Rows lie near named flat spaces through zero. A row that begins with a name and a colon came from that space; any other row is followed by the name of its block's space that it lies nearest.
ffdj: [-10 -34  19  22   6  -3 -21 -26  29  57   3  39 -70  -2  60  29   7  29
  24  11 -43  30  49 -19]
sgrz: [ -1  16 -33  21   5  -2   0   8 -17   7 -20 -30  34   6 -50  -6  -6 -39
  13  -2   0   4 -39 -18]
ctnm: [ -8  10   1  29   3  16  16  13  24  12  -7   9  16  17 -18   3 -17  14
 -15  31 -12   4  -6  -4]
qqfm: [  8  12 -47 -40  19 -38 -28   2 -29 -10  19   0   4 -18  36  -8 -14 -37
  14 -18  40  10 -16  -7]
mjzr: [-10  13  31  -6  -1  36  -2  38  11  -8  26  20  -2   4  -2  10  11   2
 -40 -17 -18 -31  18  -8]
sgrz: [ -8  11  11 -12  -1   9   0 -15  -3  -6 -25  35 -10   1  26  -7 -16  43
   4  17  -5   0  17 -16]
ffdj: [-23   9  21 -36  -3 -15 -41  13  27 -92  70  30  51   5   0 -10  15  15
 -30 -18  14  -1  23   7]
qqfm: [  5 -12  -6  19 -13   4   7 -26   2  16 -35 -29  -7  -7 -28   1  15  -2
  27  -2 -10  21 -12   2]
ctnm: [ -2   6   0   7 -12  -7 -46  -9   8   0  13 -12   8  -6 -19   5   1   4
  20 -26   1  34   3  -7]
ffdj: [-29   6 -24 -14  37  34  -6  -6  54  -7  -8  38  15  18   5  -5  55  17
   2  23 -39  42  -6 -42]
ctnm: [-15 -15   9   7   9  29  22 -18  25 -20 -23  12   0   6 -22   1  36   8
   6   8 -33   4  -4 -10]
qqfm: [ -5   4 -29  18 -27 -18  28   0  -8  11 -41 -31  32  -1 -23 -17  -3 -12
  -9  41  -2  -9 -13  -3]
mjzr: [-10 -40  24 -11 -15   2  13  -4  16 -35  22  22 -48 -39  31  25  24 -25
 -16 -25 -13 -28  35  19]
mjzr: [ -5  33 -15 -17  14  36  -9  12   2   2 -19  -4  28  12 -29 -15  25   6
  -1  -8  -8  13 -25 -29]
qqfm: [ -4  10 -25 -19 -14  -4 -15  -6 -10 -42  -9 -24  27 -27 -35  -8  15 -33
  10 -32  16   7 -23  -3]
ffdj: [ -2 -12  21 -10   2   5   7  -5  -8 -19   4  13 -14  -2   9   2  11   0
  -2 -11  -8 -22  13   2]
ffdj: [-16  23  -4  25  -6   6 -25  28   7  36   4  18   4   6   3  12 -28   1
 -14  11 -21   1  14 -34]
ffdj: [ 25  20  -2  18  -6   1   7  22 -21   3   8 -52  34   9 -59  -6 -26 -22
  -5 -19  34  -7 -40  29]
sgrz: [-10   2  14   8   9  11 -21   6  25   6  22  14   6  18  -3   5  14  17
  -3   0 -19  17  11 -12]
ffdj: [-20  -9  22  12 -40 -49 -33 -10   8 -24  24  27   9  -6  31   2 -36  34
 -10  23   0  -2  53   3]
mjzr: [  9   8 -20  12  -1 -13  -1  -3   2  -5  -2 -34  36   8 -38 -11  -7  -8
  10   5  21  22 -31  14]
ffdj: [ -3 -18   2  20 -37  -1 -18 -12  50   4  11 -21 -16 -33 -12  20  14   4
   2 -14  -1  44  15  26]
sgrz: [  3  11  -8  -2   6  10   2  14 -15   0  -2  -8   5  -3 -16   1  -3 -24
  -3 -15   3 -12 -16  -7]
mjzr: [  8 -21  36  36 -27  29  34   0  25  -8  -4 -12 -32 -25 -30  27 -15  -1
 -13 -16  -2 -13   4  44]
mjzr: [-11   3  -3  10  17  43  -4 -26  35  34 -41  40 -45  -7  19  16   1  39
  28   9 -31  45   5 -31]
qqfm: [ -6  -2   1 -32 -20 -26 -23  35 -22  -1  41   5 -13 -23  47   5  12 -36
 -35 -22   3 -41  38  -7]
ctnm: [ -1  19 -44 -27   8   7 -21  32   8  63   2 -26  10   6  18 -12  63 -23
 -15   4 -16  22  -5 -35]
sgrz: [-17  -1   8   9 -25  -8 -37   6  21   2  20  16  -9 -18  13  16  -5   4
  -8 -10 -14  12  33 -12]
qqfm: [  2   5 -34   6   6 -12  -5 -17 -13   6 -27 -19  14  -3 -20  -7  -3 -18
  29   2   6  22 -28 -13]
mjzr: [ -7  26 -15  -5  10 -35 -59  16 -26  17  30  15  25  20  21  -7 -29  -2
   8  -1   5   8  11 -38]
qqfm: [  0  -3  18 -13   6  20  38  15   6 -47  12  13   5  -4  -6   0  -1  -5
 -31  -2  12 -37  -6  26]
sgrz: [ -8  -5  16  23 -23  -4 -27 -12   4 -18   5 -10   8  -8 -35   9  -3  -2
  14 -23 -11  11   7  -2]
qqfm: [-19  33 -51 -39   7  27  -8  52  16  55  -9  22 -11 -17  56  -1  37 -23
 -45  16 -22  -3  12 -55]
sgrz: [ 12   1  24 -14 -27  -8  22 -24 -39 -14 -41 -26  19  12 -15 -31   6  38
   6  13   8 -25   4  12]
ctnm: [ -7  -2  41  -1 -37 -12 -54 -10 -27 -43  23  -3  -1 -21 -24  10 -10  -5
  14 -62  -3 -15  29  -5]
ctnm: [  8 -26  20 -36  22   0  22 -43 -33 -72 -11 -10  12  12 -25 -23  49  -5
  32 -28   4 -21 -20  14]
mjzr: [-16   6 -19 -30   6 -18 -30  22  10 -23  42  13  21  -5  22  -3  23 -24
 -21  -8   2   0  12 -15]
mjzr: [-30 -16  17 -26  35  12 -26   6  30 -23  45  69 -25   7  53  16  38   1
 -10  -9 -39  -3  38 -34]
mjzr: [ -5   8  -7  -2   3  24  -9  -6  11  -6 -13   1  -2 -10 -20   5  14  -4
  11 -19  -9  18 -12 -14]
ctnm: [  1   2   3 -23 -25  -5 -34   8 -28  38  -4 -32  -6  -3   8 -10  55 -12
   1 -28 -23  -7  24 -28]
qqfm: [ -5   3  12  -6 -27  -8 -15   4  -1 -29  13 -11  19 -10 -15  -4   4   1
 -12 -14   6  -8  12   8]
ctnm: [  4  -9  -8  -6  -7 -21 -13  10  16  24  28 -16  -1   1  22   0  20  -3
 -11   6   5  15  14  12]
qqfm: [ 14 -23  -6  14  -2 -20  22 -36 -27 -36 -21 -35   7 -10 -43  -3  -9 -30
  37 -16  20  -3 -33  28]
qqfm: [  6 -13  12  19 -12 -46 -13  -1 -17  42  17  -1  -9  18  38   0 -27  16
   1  28   0  -7  32   4]
ctnm: [ 19  15 -46   5  22  21  55  -7 -21 101 -89  -2 -42   5  42 -10 -16  17
  16  59  -6   8 -25 -24]
sgrz: [-18  38 -37  -5  13   2 -33  47  -6  14  18  -3  48  15 -19  -8   9 -39
 -21  -2 -12  -2 -16 -49]
ctnm: [ 14  17 -34 -20  33  -2   0  -5 -11  -1  -5 -12  20  12  -7 -16   0  -8
  20  -1  27  23 -41  -1]
sgrz: [ -2 -20  18  19 -11   2  -4 -24  20  -6  -2  14 -33 -19   5  20 -16  14
  17  -9  -5  18  15  14]
ctnm: [-34 -12 -11 -35  21  66  40   7  20 -19 -42  27 -14 -10  -1  -2 106 -33
 -21  -4 -69 -31   0 -52]
ffdj: [ 17 -47  23 -13 -27 -60  -4 -49  -9 -19  17  -5 -39 -23  53   2 -10  25
  24  -2  30   7  38  52]
sgrz: [ -2 -14 -18 -16 -18 -45   1 -13  -5 -20   6  -7  11 -14  26 -11   1  -6
  -3  18  20  -1  12  16]
ffdj: [-20  45 -52 -36  20   2 -23  31   6 -10   5  26  42   1  18 -17   0 -10
 -22  17  10  11 -14 -43]
mjzr: [  1   5   9  -2 -16  -6 -10  12 -20   5   4  -1  -8 -10   9   4 -15  -7
  -9 -12   3 -20  14  -3]
ffdj: [ -9 -44  47  -3   4  77  35 -12  27  -9 -19  16 -76 -29 -10  34  80 -20
   0 -52 -62 -25  18  -3]
sgrz: [  0 -40   3 -35 -11 -54  -2   2  37  -4  65  13 -22 -11  91   0  31  13
 -34  27  19   5  54  43]
[  3  -4 -27 -42   8   0 -17 -11 -13   5  -8  -5 -24 -26  27  -2  42 -26
  19 -32   2  13  -3 -17]  ctnm
[ 23  18  29  56 -10 -13  -5   3 -38  41  -8 -26  14  34 -40   0 -78  25
  17   9  14  -8 -12  12]  mjzr
[  0 -20  20  18  -5  -4  12 -21  16 -11  -1  -1   0  10 -11   1   3  21
   8  13  -7   7   6  19]  ctnm
[ -4 -20  16 -21 -16 -18 -25  -5   0 -34  35   1 -13 -23  15   8  22 -17
  -2 -36   3  -8  26  12]  ctnm
[ -1  -6  27 -19  58 106  60  17  41 -22  -6  47 -51  -4  -5  25  41  -5
 -21 -29 -27 -21 -24   4]  qqfm
[ 20 -12 -11   7 -32 -20  23  22 -16  42   0 -65   3  -8 -10  -6  22 -35
 -23   4  10 -21  -3  28]  sgrz
[ 12  -7  -5   7  26 -18  23 -12 -14  -9   1   6   4  16   5  -4 -33   1
  14  19  22  -5 -20  18]  qqfm
[ -5  28 -12 -17   1  22  -7  27   8  -3   4  -7  29   4 -17 -10  18  -3
 -23  -5   1   1 -12 -13]  mjzr
[ 12  17  23  23 -14  15  -1   8 -30  20 -18 -17   0   7 -32   2 -34   9
   4 -14   2 -18  -6  -1]  mjzr
[ 19  36 -36 -30  40  -3 -19  -8 -40 -22  -7 -18  40  15 -31 -24 -16 -14
  37 -26  43  21 -60 -10]  ctnm
[  0  20 -36 -22  37  12 -14  -2   9 -25   5  -3  32   8 -25 -11  19 -17
  18 -16  15  34 -44 -13]  ctnm
[  2 -43   2 -16   8 -11  35 -33  -1 -45  -5 -10 -10  -9  -2  -4  44 -23
  14  -6  -1 -13  -7  26]  mjzr
[ 19 -27  25  19 -13 -51 -12 -27 -19  22  17  -6 -25   8  32   5 -39  26
  24  10  18   6  26  31]  ffdj
[  8 -17  47   5 -30 -43 -23  -9 -12 -31  45  -6   6   5   7  -1 -27  26
  -4 -10  22 -14  35  40]  qqfm
[ 11 -17  16   5 -39 -27 -15  -9 -19  48  -5 -13 -45 -21  42   9  -9  11
   5  -4  -2  -6  42   8]  ctnm
[  2  13 -20   6  25  21  13   5   3  24 -21  -7  11  19 -18  -6  10  -5
   7  12  -9  12 -29 -17]  ffdj
[ -4   2  -4  -4  22  22  25 -26  19  21 -42  64 -53  -9  63  10 -39  54
  13  39  -4  18  13 -12]  sgrz
[ 31 -27  39  -7 -24  -4  27  -1 -28 -15  15 -57  -8  -5 -28  -4  28 -17
  -8 -37  20 -38  -2  56]  sgrz
[ -3 -12  13  -3   2  -7   5 -15   3 -23   3   5   8   9  -1  -6   9  14
   4   7  -2  -2   5   8]  ffdj
[ 11 -13  36   2 -11 -16  14 -12 -32 -23   2 -13   9  16 -12 -11  -6  12
   3  -2   6 -34   8  21]  ctnm
[-13  11   3   1 -31  36   3  10  32  10 -24 -11   6 -13 -21  -1  38  16
 -22   3 -26   9  11 -11]  qqfm
[ -3  43 -30   9   3   3 -39  19  11  27   2  -7  36  12 -20  -7 -24  11
   3   6  10  41 -20 -25]  mjzr
[ -7 -12  58   4   2  -3 -10  42   1  33  60  47 -36  24  66  19 -11  21
 -47  10 -28 -50  67  -4]  qqfm
[ 18  -4  15  -5  47  -2   1  -8  -8 -10  29  -5  22  49 -16 -14   9  13
  19  -3  13   8 -26  15]  ffdj
[  7   4 -23  21 -26 -11  19  -6 -18  32 -46 -36   6  -9 -19  -8 -12 -10
   7  21   2  -1 -14  -1]  sgrz

Rows lie near named flat spaces through zero. A row that begins with a name and a colon came from that space; any other row is followed by the name of its block's space that it lies nearest.
gdhj: [-30 -41  26 -26 -43 -46  16 -31 -52  19  25  22  42 -17   3   4  42 -22
  -6  38  -3  51 -23  55]
fzsj: [ 10  -9  -2  50  10  18  30  -2  41   1 -33  13 -43  43  36 -27  -3  -3
  13  -3 -12  34  -8 -42]
dttd: [ 34  52  -5 -25  17   1 -53  50   0 -33  58 -33  -1   1 -34  -3  -3  32
  16 -28 -14 -46  15  -1]
gdhj: [ -9  -7  15  35 -11   7  27 -31   6   4  18  22  39  24  30 -24  -8 -17
 -20   1  -9  34  27  12]
fzsj: [ 20  -2 -27 -12 -14 -17  23  -3  14  10  43  17  64  38  -2  18   6 -17
 -48 -33  17  16  -9  26]
dttd: [ 17  19   2  11  14 -17   3  28   8  -6  24  -2 -15 -28 -27   6 -10   5
 -13 -29   3 -20   8  10]
fzsj: [-16  10  23  -8 -44  -4 -40 -30 -69  -8  51 -22  47  28 -10 -10   5   6
  21  52 -47  46  31  35]
pcgh: [ 50   9 -57  26  18  36  27  18  78   3 -37   9 -33  49  33 -11 -31  11
  -9 -36  22 -34 -12 -60]
gdhj: [ 21  -7  25  23 -17 -28  21  15   1   6  52   8  -6  18   2  -7  24  -8
  -6 -21 -17  60 -13  20]
pcgh: [ 12  -4 -18 -23 -26  38  -4 -18  -2  14 -18  -8   6  49  15  25 -18  -5
  -9  17   0  17  -4 -24]
pcgh: [ -1  21   1  -7  44 -35 -50  55  -6 -28  12 -45 -42 -20 -52   7  46  26
  48 -31 -11  -7 -30   0]
pcgh: [  2  22  -4 -14   8   1  -5   9  -5  -9  15  -2  14   1 -29  23 -17  -4
 -28 -10  -1 -13  15   5]
pcgh: [-25 -10   4  37  12  17  17 -33  13   6 -24  11  25  -5  26 -17 -15 -12
  -9  -4  10   1  28   1]
pcgh: [-16  12  23 -68  18 -16 -16  29 -15 -21   9  16  -4 -72 -28  10   8   4
  -9   9  15 -72  -5  14]
dttd: [ 12 -21 -10  -8  -4   6  31   1  31  10 -26  24 -19  28  29  -1  11 -10
  -7   0  11  14 -34 -26]
fzsj: [ -6 -15  17  11   8 -12   2  10  11 -10  -3   3 -27  29  20 -25  44   1
  34   2 -18  44 -32 -15]
gdhj: [ 28  11  11   0   1  24 -11  20  23  -6  17  -8 -25   4  24 -20  -4  15
  20 -16  -2 -16   3 -21]
dttd: [-21  11  11  -1  17   0 -11  -4  -7 -11  12  -6  29   5 -15   8   6  -8
 -11 -12  -4  10  15  11]
fzsj: [  5 -29 -19  -3   3 -13  51  -2  41  13 -21  39   7  27  26   3  21 -23
 -29 -18  25  18 -41 -10]
gdhj: [-22 -22 -13 -13  12 -25   4  -8   4   1 -16  12  26 -26  10 -15  31  -1
  11   0  25 -23 -23  17]
dttd: [-10 -13 -15  42 -16   1  13 -35 -13  15 -29   3   2 -12  12 -17 -26   2
   8  31  -3  -1  22   6]
pcgh: [-14  12   4  12  18 -11  -5   6  -9 -12 -11   0 -15 -32 -23  -5 -11   5
   3   8  -6 -24  16   3]
dttd: [-10  16  13   3  -7 -11 -36  -2 -45  -2  24 -29   9 -49 -33   4 -14  15
  15  12 -10 -20  32  33]
pcgh: [ 28  14 -18  36 -22  25  23 -18  10  14   5  10   8   4  12  -6 -62   1
 -30   2   1 -19  45  -4]
gdhj: [ 43   1 -54  19 -18 -21  22  11  15  18   3   2  -8  13 -13  12 -20   7
 -18 -14  13 -11 -14   2]
pcgh: [ 25  17  -7 -37   6 -25  -7  44   5 -13  35  -1 -10   9 -32  20  20   5
 -11 -22  -2  -7 -28   2]
pcgh: [ 48 -11 -39  -3 -11   9  30  18  52  10 -10  16 -24  69  33  -3  10   1
  -4 -17   8  17 -46 -41]
fzsj: [  5 -11 -21 -11   1  -1 -25   4  -6  16 -18 -32  -9 -29  -5  14   9  15
  27 -13  24 -24 -18   5]
gdhj: [ 11  24  -3  14  43   7  -8  34  37 -26 -18   5 -45 -54   4 -41 -18  27
  24 -14  11 -88  15 -26]
dttd: [ -2 -28 -31 -13 -48  -3  -9 -36 -38  26 -28 -11   9  12  11   5   1   7
  24  55  -1  12 -17   8]
fzsj: [ 37   5 -39  10  -9   0 -10   6  26   0  37 -14  37  66  22 -19  19  13
  13 -30   2  15 -14  -2]
gdhj: [ 30   6 -27 -46 -20  52 -19  -4  22   1   3  -9  23  74  36   7  -4   6
   2   1   5  -4 -13 -36]
fzsj: [-32   1  57 -24  17 -34   7  21 -29  -8  22  11 -13 -54 -46  33  22 -22
 -27  -9  -6  21  -5  31]
gdhj: [ -4 -16 -13  -5 -10  -5   5 -17  -2  10 -14  11  16 -31  20 -18  -3   5
   8  16  20 -35   1  12]
dttd: [-12  26 -11  17  43  -1 -13  11  22 -30  12  -8  30  37 -15  -8  11   0
  -5 -34  -8   3  12  -7]
fzsj: [ 13  19 -18  -4 -21  -6 -19 -11 -25   7  54 -20  65  10 -25  21 -17   1
 -26 -17   1   1  30  39]
gdhj: [-34 -15  42 -15 -23  21 -21 -34 -49  14 -13 -14   3 -43   6   9  -9  -5
  16  40  -5   9  24  17]
dttd: [-14 -11  38 -21 -12  10  -3  -9 -13   3  15   4  10  -4  16   2  16 -11
   0   7  -4  24  -1   9]
dttd: [-15  -9  -4  -4  -5 -11  -2 -10 -25  13 -21  -7  -5 -35 -22  22  -8  -3
  -3  14   9  -8   0  15]
fzsj: [  0 -39 -25  61 -10  14  61 -38  34  36 -64  22 -19  37  40   1 -17 -24
 -18   0  13  51 -13 -25]
fzsj: [ -5 -13   6 -21 -31  -8  10 -18 -26  15  13   9  25   9  -3  21   2 -15
 -22  18  -2  29  -5  20]
dttd: [ 37  23   1  37  34 -32  21  57  40 -12  30   7 -48 -38 -25 -12  -5  11
 -10 -58   6 -30  -2   0]
pcgh: [  6  23 -17  10  12 -20  -3  23  -8 -15  -5  -7 -29  18 -46  17  -8   5
  -6   6 -23   9  -4 -10]
gdhj: [-18 -24  -1 -45 -30 -37   0 -11 -46  12   4   7  21  -7 -22  27  30 -12
  -6  35   0  24 -33  32]
[-14 -14  35  -8 -37   7  -8 -19 -45   9  -3  -6 -23   7   3   6   3  -5
  18  52 -32  51   0   1]  fzsj
[-14  10  -2  -8  -5  29  -8 -21 -15  -7 -38   9 -11 -28   8 -15 -44  10
   6  51  -5 -54  34 -17]  fzsj
[ -4 -12   8 -13   3   1   7  -1  10   1  -7  14   0 -21  21 -14  10  -1
   6   1  14 -20  -9  -1]  pcgh
[ -2  21  19  20 -37   1 -37 -23 -55  -6  63 -32  43  41 -15  -7  -6   7
  13  26 -50  58  43  31]  fzsj
[-10  25  54  14  32 -14  -6  36  -2 -27  32  -4 -35 -20 -33   1  11  -3
  -2 -24 -27  22  13   2]  fzsj
[-19 -22  32 -12 -10  12  -7 -21  -5   5  15   1  31  10  37 -15  32  -9
  15   1   2  32  -5  11]  gdhj
[-16  31  46  -3 -10  17 -20  -5 -42 -23  21  -1 -11 -15 -21  -7 -34   3
  -2  46 -44  -1  52   2]  fzsj
[ 29   1  -9  -6  -9 -37   1  30   2   2  42  -4  -4   7 -17   5  27   6
   1 -25  -1  15 -29  18]  dttd
[ 22  21 -24  -8  -5   1  -7  10   5  -7  24  -4  19  28 -13   8 -13   6
 -16 -10  -4 -10   7  -1]  dttd
[  0 -17  -4  25   0  12  -4 -15   8  21  -8 -22   7  -5  18   3   4   0
  14 -26  18  15   0   5]  gdhj
[-31   8   6 -16  44 -26  -6  24   1 -27 -27   9 -25 -33 -31   0  22   1
   8   4   0 -30 -16  -6]  pcgh
[ 21  12 -14 -41   0  10 -10  20  10  -2   6   0  -1 -19  -5  12 -12  10
  -9  -9  20 -53  -5  -6]  fzsj
[ 15   2  -6  13 -14  24  -7 -13   2  13  12 -16  17  17  14   4 -17   2
  -2 -13   3   9  17   0]  pcgh
[ 49  28 -26   5  10   0  -9  35  41 -14  61 -10  26  54   3 -10   9  13
  -8 -60   1  -2  -4  -5]  fzsj
